(in the rows, 128 means zero)
Known rows:
brodras: [195  84  89  98  75 142 165 171  83 161 181  90  93 179 139 177 120  96
  68  87 161 162  92 143  82  95 133 173  93 159 128 157]
flesi: [106 100 114 115 161 155 146  84 149 103 132 137 109 121 136 121 114 143
  94 127 138 132  98 103 133 133 131  91 106  90 151 118]
rukul: [171 163 123 104 132  93  69 125 171 145  85 166 101 127 132 137  82  69
 110 153  95 161 157  98  69 140  78 125 196 110 189 135]
kikur: [102 187  69 156 175 200  99 133 135 124 166 108 161 117 130  59 132 102
 161 166 177 162 100  68 157  75 124  71 108  83 180 127]
zostim: [117  86 164 126 109 140  63 121 168  89 202  92  93 137 128  91  68 181
 181  94  55 131  91 153 140 143  69 147 101  88 150 110]
muzufu: [125 186 173 111  80 104 117 134 118 183  99 133 151 124 122 139 136 152
 147 169 105  89 175  73 163 123 160 170 162 161 121 132]
travi: [110  98 122 127 167 131 160  81 156  89 113 125 133 116 134 123 122 121
  83 125 149 131 101 127 137 133 154  89 106  88 131 124]
draluso: [158 177 165 131  63  97  55  88  90 120 102 149 104 117 111  67 160 164
  71  83 116 150 186 147  52  60 153  54 138 170 134 121]
sadrugro: [164 121 158 198 149  92 160  75 172  96  95  84 183 155  95 102 108 101
  94 110 111 130 129 173 148 144 175 133 129 125 116 188]
peskom: [100  84  95  98 167 158 160 103 163 160  96 186 142  97  89 139 160 168
 117  99 156 140  88 129 118 156 134  62 119 148 137 117]
skeklun: [111  93 132 120 159 167 122  77 157 112 184 129  90 140 141  98  79 180
 124 114  76  98  90  91 136 146 100 109  96  79 180 113]
trires: [197 128 106 185 165  96 166 110 169  92 124  79 167 154 144  95 125  92
 113  83 167 142 116 164 125 149 133 134 109 123 103 152]
suzuk: [109 143 171  97 148 182 161 117 112 140  99 146 144  86 140 149 138 152
 105 166 141  70 136  60 162 117 157 155 113 121 111 109]
stebre: [124 148 111 136 103  96  91  91 151 160 121 128 123 159 109 117 121 120
 125 128 118 151 127 141 127 137 144 117 158 146 162 158]
rofem: [124 153 120 133  99  96  94  93 147 165 118 130 123 157 109 121 122 125
 128 133 115 148 131 133 135 136 148 126 157 147 159 155]
vokliga: [112  93 132 121 162 162 123  79 161 109 177 128  91 136 140  93  80 177
 124 113  81 105  91  93 133 143 101 106  96  76 179 112]
fleskek: [100 113  75 182 150 114 131  98  66  98 150 150  97 159 147 167 129  89
 158 178 140 131 134 173 128 155 114 161 152  90 119 131]
grazem: [109 105 106 119 168 143 153  86 157  94 113 134 123 116 135 117 118 109
  89 133 156 145 101 109 131 129 140  84 111  85 146 122]
savebe: [107 104 110 112 162 155 152  87 146 102 119 139 117 118 137 130 125 128
  87 130 150 136 102 105 132 130 138  85 109  94 143 119]
gire: [139 112 153  95 135 109  80 190 173  76  89 140 115  78 135 159  88  68
 155 138  81 162 148 126  83 129  60 133 181  80 127 105]
digru: [ 99 179  68 152  61  98  83  77  86 124 179 111 114 177 142 180 129  84
 144 170 144  99 178 157 143 154 130  85 202  96 133 180]

Facts:
degu π rukul; fliplo π sadrugro; mivi π gire
bitis π sosus; zitre π kulim; trobruklis π garuk
fleskek π brubes; gregim π pomur; ropel π gobak
rofem π zelar; lipa π pumibro; kikur π bitis
klegos π nubrol; rolesti π golar; travi π netu
trifem π tagral; sadrugro π dufe; grazem π grestobik
golar π drestu; kiflin π klodra; stonefus π droklek
siki π stonefus; brubes π ganal; digru π grotri
savebe π rodrir; brodro π resiklun; dripluk π buru
beplu π vakel; flufim π kefulam; flesi π sastek
trudal π draluso; grusku π trires; drestu π vumos
vumos π brodras; kulim π grazem; klodra π bidubras
resiklun π nomibal; flidun π dripluk; bugofan π grusku
trites π stefor; tagral π ropel; gire π pigral
droklek π beplu; vakel π troto; bisker π mivi
bagra π vestuplu; grotri π trobruklis; trires π gregim
tregi π raski; rodrir π bebigro; peskom π siki
peke π flostik; rukul π bisker; sastek π vokliga
fetan π fleskek; zikom π fovu; nubrol π drabroda
draluso π klegos; stovilur π peskom; garuk π trudal
grestobik π klasen; dufe π britor; stebre π flufim
ganal π digru; kulik π muzufu; pomur π draklas
brodras π brodro; zostim π tregi; vokliga π zofliras
bresto π stugol; raski π skeklun; fitre π lipa
zotru π stovilur; gobrol π rolesti; buru π ritil
pumibro π kikur; skeklun π trites; zofliras π zostim
netu π fliplo; degu γ e; fliplo γ e
mivi γ b; bitis γ a; zitre γ c
trobruklis γ a; fleskek γ c; gregim γ b
draklas γ c; ropel γ d; rofem γ a
stodruk γ b; lipa γ d; bidubras γ c
kikur γ d; klegos γ e; kefulam γ d
drabroda γ c; rolesti γ b; travi γ d
trifem γ d; sadrugro γ a; grazem γ d
sosus γ c; golar γ e; kiflin γ d
drudin γ a; zelar γ d; stonefus γ e
siki γ b; brubes γ d; digru γ a
savebe γ d; brodro γ c; britor γ c
dripluk γ b; beplu γ a; stefor γ d
flufim γ d; flesi γ d; trudal γ d
grusku γ b; nomibal γ c; drestu γ e
vumos γ a; klasen γ b; bebigro γ e
kulim γ d; tapla γ c; klodra γ e
resiklun γ b; flidun γ b; bugofan γ d
trites γ a; tagral γ c; gire γ b
droklek γ e; gobak γ a; troto γ b
vakel γ e; fovu γ c; bisker γ e
bagra γ e; tratrin γ e; grotri γ b
trires γ e; tregi γ d; rodrir γ e
muzufu γ a; peskom γ d; stugol γ a
peke γ a; suzuk γ d; rukul γ a
sastek γ a; fetan γ e; zikom γ d
nubrol γ e; draluso γ a; stovilur γ a
garuk γ a; grestobik γ a; vestuplu γ e
dufe γ a; stebre γ a; ganal γ c
kulik γ c; pomur γ a; brodras γ e
zostim γ b; vokliga γ d; bresto γ b
raski γ a; fitre γ e; zotru γ e
gobrol γ c; buru γ d; pumibro γ b
skeklun γ d; pigral γ d; zofliras γ b
ritil γ a; netu γ b; flostik γ a

Rows:
No name comes twice in this set of rows, the named rows included.
[100 132  68 186 120 120 128  84  58  88 173 142  97 169 148 180 133  79
 160 188 149  99 162 173 136 158 107 154 180  75 109 137] => ganal
[126  89 165 171 147  96 156 108 174  70 121  79 186 106 103 125 115  90
 143  99 101 149 114 171 146 132 162 125 112  93  98 134] => netu
[119  88 163 127 114 138  64 125 169  87 199  92  95 133 128  93  74 177
 180  94  56 136  93 155 139 141  71 144 102  90 147 112] => zofliras
[135 122 141 147  97  99  58  78 163 172 191 115  90 171 126  82  69 182
 168 108  57 116  97 122 131 151  97 146 120 126 198 144] => raski
[151 133 154 186 136  91 150  77 169 116  98  93 173 154 102 110 114 108
 102 117 111 130 134 168 148 142 169 135 136 133 124 179] => dufe
[158 114 151  92 148 103  69 191 175  74  86 154 106  73 138 160  76  62
 146 144  76 164 153 116  59 133  55 129 193  68 141 104] => mivi
[ 99 123  67 126 132 165 157  77 107  84 173 118 117 158 146 179 113  82
 119 178 164  88 120 126 152 155 122  86 171  57 126 142] => brubes
[ 99 130  82 124  60 147  82 112  86  71 188  93 132 137 143 177 146  85
 160 129 127 123 172 168 131 138  99  67 185  85  96 122] => grotri

The same things again, as new rows of numbers:
Known rows:
rukul: [141 133 129 148 129 183 196 110 172 126 150 124 113 109 110 158 159  91
 156 101  69 167  83 114 150 127 101 168 126 140  97 100 173 140 139 124
  98 158 176 156 154 146 145]
kikur: [158 154 138 161 105 182 204  80 118 142 107 115 125 107 115 115 146 100
 153 108  50 184  69  87 128 122  65 174 132 209 144  98 116 110 166  84
 103 211 162 120 138 157 170]
brodras: [105 161 125 167 158 204 172 155 132 154 108 140 122 118 108 143 169  61
 144 176  74  88  93 115 117 115 118 151 117 101 136 127 144 176 120  87
 116 160 134 120 147 132 129]
dripluk: [104 130 146 148 138 184 199 137 158 132 137 120  91 104 138 135 143  97
 160 137  70 160  88 111 143 123  89 178 156 145 126 105 195 166 138 124
  99 172 153 132 139 131 150]
nubrol: [116 127 127 118 104 193 179 130 159 137 128 120  98  81 142 128 165 100
 164 141  66 121 113 102 114 109 136 159 171 149  82  92 147 146 127 105
  74 158 134 118 139 149 141]
flidun: [104 131 145 149 139 184 200 136 157 133 137 119  89 102 139 135 142  98
 158 137  69 156  88 110 141 125  89 180 158 144 125 103 196 167 138 123
  98 172 151 132 139 133 149]
kulim: [120 161 141 155 123 172 193 125 147 130 136 116 113  91 113 122 170  84
 144 114  64 158  96 120 155 136 102 167 151 150 120 106 170 137 142 127
 127 183 145 133 140 150 143]
trires: [111 143 154 142 152 157 189 128 193 125 148 137 105 108  95 157 169  88
 146 117  55 151 103 126 135 115 136 151 157 115  43 120 174 157 124 149
 112 172 196 139 151 136 132]
grazem: [120 158 140 155 123 171 193 124 146 130 137 117 112  91 114 122 169  82
 144 113  63 157  96 120 152 136 100 168 152 149 120 108 170 138 143 128
 124 181 145 132 140 151 143]
bugofan: [114 161 142 151 126 169 191 124 156 125 141 118 111  87 113 126 175  84
 142 112  59 161  99 125 156 139 106 164 154 139 112 107 179 139 137 134
 128 179 151 134 142 149 140]
flufim: [120 151 138 149 123 174 190 120 143 129 131 115 114  86 125 117 174  87
 143 117  58 154 100 132 155 139 101 172 152 143 132 105 175 143 142 123
 118 175 135 126 133 155 138]
pumibro: [146 130 145 157 122 190 215  94 129 145 109 121 104 122 132 132 114 115
 168 126  61 189  56  73 114 107  53 182 136 209 142  97 139 135 162  82
  80 205 179 125 142 136 179]
fitre: [138 125 145 148 136 182 191 118 142 145 121 128 112 115 119 130 152 101
 159 122  59 133  94 102 130 103 109 169 145 156  99 113 132 147 147 108
  90 177 165 122 134 148 147]
klegos: [110 135 118 110  87 200 176 139 164 138 136 111  93  72 149 128 163  96
 170 145  74 118 116  82 102 109 147 152 181 158  73  83 140 138 122 101
  70 160 127 122 145 146 146]
flesi: [124 154 142 149 125 172 191 128 139 131 132 111 106  83 118 118 167  81
 145 107  70 149  98 123 158 142 102 174 155 146 125 107 166 144 147 132
 121 173 134 129 138 149 143]
bresto: [105 124 144 142 140 184 199 132 158 131 134 121  92  99 144 133 143 102
 158 137  63 159  90 119 139 124  88 179 160 142 130 102 199 170 136 120
  92 170 148 129 135 135 145]
stefor: [125 134 138 133 128 171 188 103 140 124 119 117 109  74 132 112 177  97
 143 116  44 155 109 158 155 145  95 178 158 135 143 106 178 158 143 121
 101 166 124 116 123 161 131]
flostik: [140 103 120 132 129 193 187  99 160 123 133 125 113  95 140 142 169 107
 157 115  52 155 101 155 155 132  94 183 134 127 138  97 183 163 138 109
  74 141 141 136 127 163 129]
draklas: [103 108 129 124 132 186 179  98 164 123 140 136  87  82 120 133 167 129
 140 137  48 169 108 143 139 138  93 185 155 118 121 136 185 157 149 105
 108 154 160 124 123 151 120]
sosus: [117 101 127 127 126 193 183  89 148 131 127 136  89  88 123 128 160 134
 145 137  51 169 101 130 133 131  79 189 148 139 138 134 165 149 158  88
 101 161 157 118 119 153 129]
britor: [106 104 130 124 131 187 179  96 160 126 138 138  88  83 120 132 166 131
 141 137  48 169 107 139 138 136  90 185 154 122 124 135 181 156 151 102
 107 155 160 122 122 149 121]

Rows:
No name comes twice in this set of rows, the named rows included.
[117 159 103 170 146 220 176 146 139 143 123 129 128 117 110 158 170  52
 145 163  89 111  80 120 133 136 102 158  94  96 166 113 163 169 119  84
 119 141 126 146 161 133 130] => vumos
[ 90 148 154 144 149 160 203 132 198 114 154 126  88  98 117 159 152  92
 147 128  59 185  89 125 139 131 106 163 166 120  75 108 218 169 122 150
 115 175 189 147 156 122 140] => gregim
[169 116 123 149 116 198 200  84 139 138 122 121 120 116 126 142 146 106
 166 103  62 172  73 103 137 118  74 182 115 177 139  93 137 130 156  88
  77 168 163 139 140 158 158] => bitis
[107 128  96 126  67 215 168 132 173 143 170 107 130  89 158 134 160  96
 190 127  96 129  98  91 147 131 130 174 165 159 103  75 176 132 125 117
  80 147 120 151 141 161 144] => garuk
[150 156 140 162 109 180 202  95 124 139 114 115 121 104 116 119 151  93
 151 108  56 177  74  94 136 125  74 171 136 195 138 101 129 117 159  95
 111 203 159 123 140 154 165] => lipa
[130 136 152 147 143 165 194 114 169 134 133 136 110 114 102 147 157  96
 153 117  56 154  93 110 129 106 118 157 148 145  63 116 149 146 137 126
 102 182 191 132 147 141 145] => bisker
[118 134  91 111  61 218 177 135 176 131 158 101 103  66 159 140 163  92
 178 129  90 138 105  82 121 129 134 161 165 158  93  62 163 124 120 105
  69 139 113 149 157 150 149] => draluso

Now the same things, written a new way:
Known rows:
suzuk: [141 157 139 168 126 126 115  70 108 125 149 110 133]
kefulam: [123 151 155 162 133 131 115  74 125  83 139 112 135]
siki: [136 173 113 138 120 104 110  73  81 158 162 115 109]
peskom: [141 154 126 148 116 136 110  71  85  57 148 105  77]
stodruk: [127 160 139 162 137 144 108  85  96  95 136 124 125]
garuk: [144 174 146 190 106  84  85  78 130 136  79 137 113]
pumibro: [127 163 130 158 133 135 107  84  93 114 144 120 129]
vokliga: [165 128 113 169 135 142 124  73 117 108 180 150 136]
bugofan: [145 153 138 185 131 151 108  75  83  90 155 116 109]
tagral: [120 166 121 173 131 126 108  67  97  82 138 119 134]
trifem: [142 158 141 180 126 139 108  72  86  89 149 124 108]
brodro: [123 151 110 134 130 122 118  69 115  50 123 113 122]
bebigro: [114 159 139 160 120 118 114  79 112 100 150 114 152]
kulik: [133 167 117 185 129 142 107  71  88  98 145 110 132]
bisker: [113 158 136 170 125 133 107  80  95  74 149 126 132]
rukul: [124 158 128 178 130 116 111  86 108 106 146 108 121]
klegos: [151 184 137 183  94 149  85  76 165 190 116 115 150]
fetan: [144 167 144 200 111 107 120  98  14 127  79 116 161]
drudin: [119 159 130 173 126 101 111  81 109 121 138 119 122]
fovu: [106 165 131 165 132 110 105  61 117  67 124 125 131]
gobak: [112 153 133 167 133 119 118  88 131 121 143  99 148]

Rows:
No name comes twice in this set of rows, the named rows included.
[ 91 155 163 162 152 101 109  71 138 119 157 154 168] => troto
[ 66 176 159 161 137 114 105  80 105  68 161  73  95] => trites
[185 124  97 178 131 149 125  77  99 122 195 150 136] => flesi
[147 132  95 174 138  95 114  82 122  69 167 173 116] => sastek
[142 174 138 186 109  92 102  86 104 176  82 114 140] => trobruklis
[101 149 145 187 149 102 110  81 132  87 156 139 143] => beplu
[118 170 143 194 145 146 102  79  82 153 190 125 132] => rolesti
[131 154 118 111 121  93 117  75 109  82 125 128 107] => resiklun
[ 75 178 177 141 127  97 110  55 110  82 150  79  99] => stefor
[ 99 151 154 186 144 126 114  81 124  86 171 139 174] => vakel

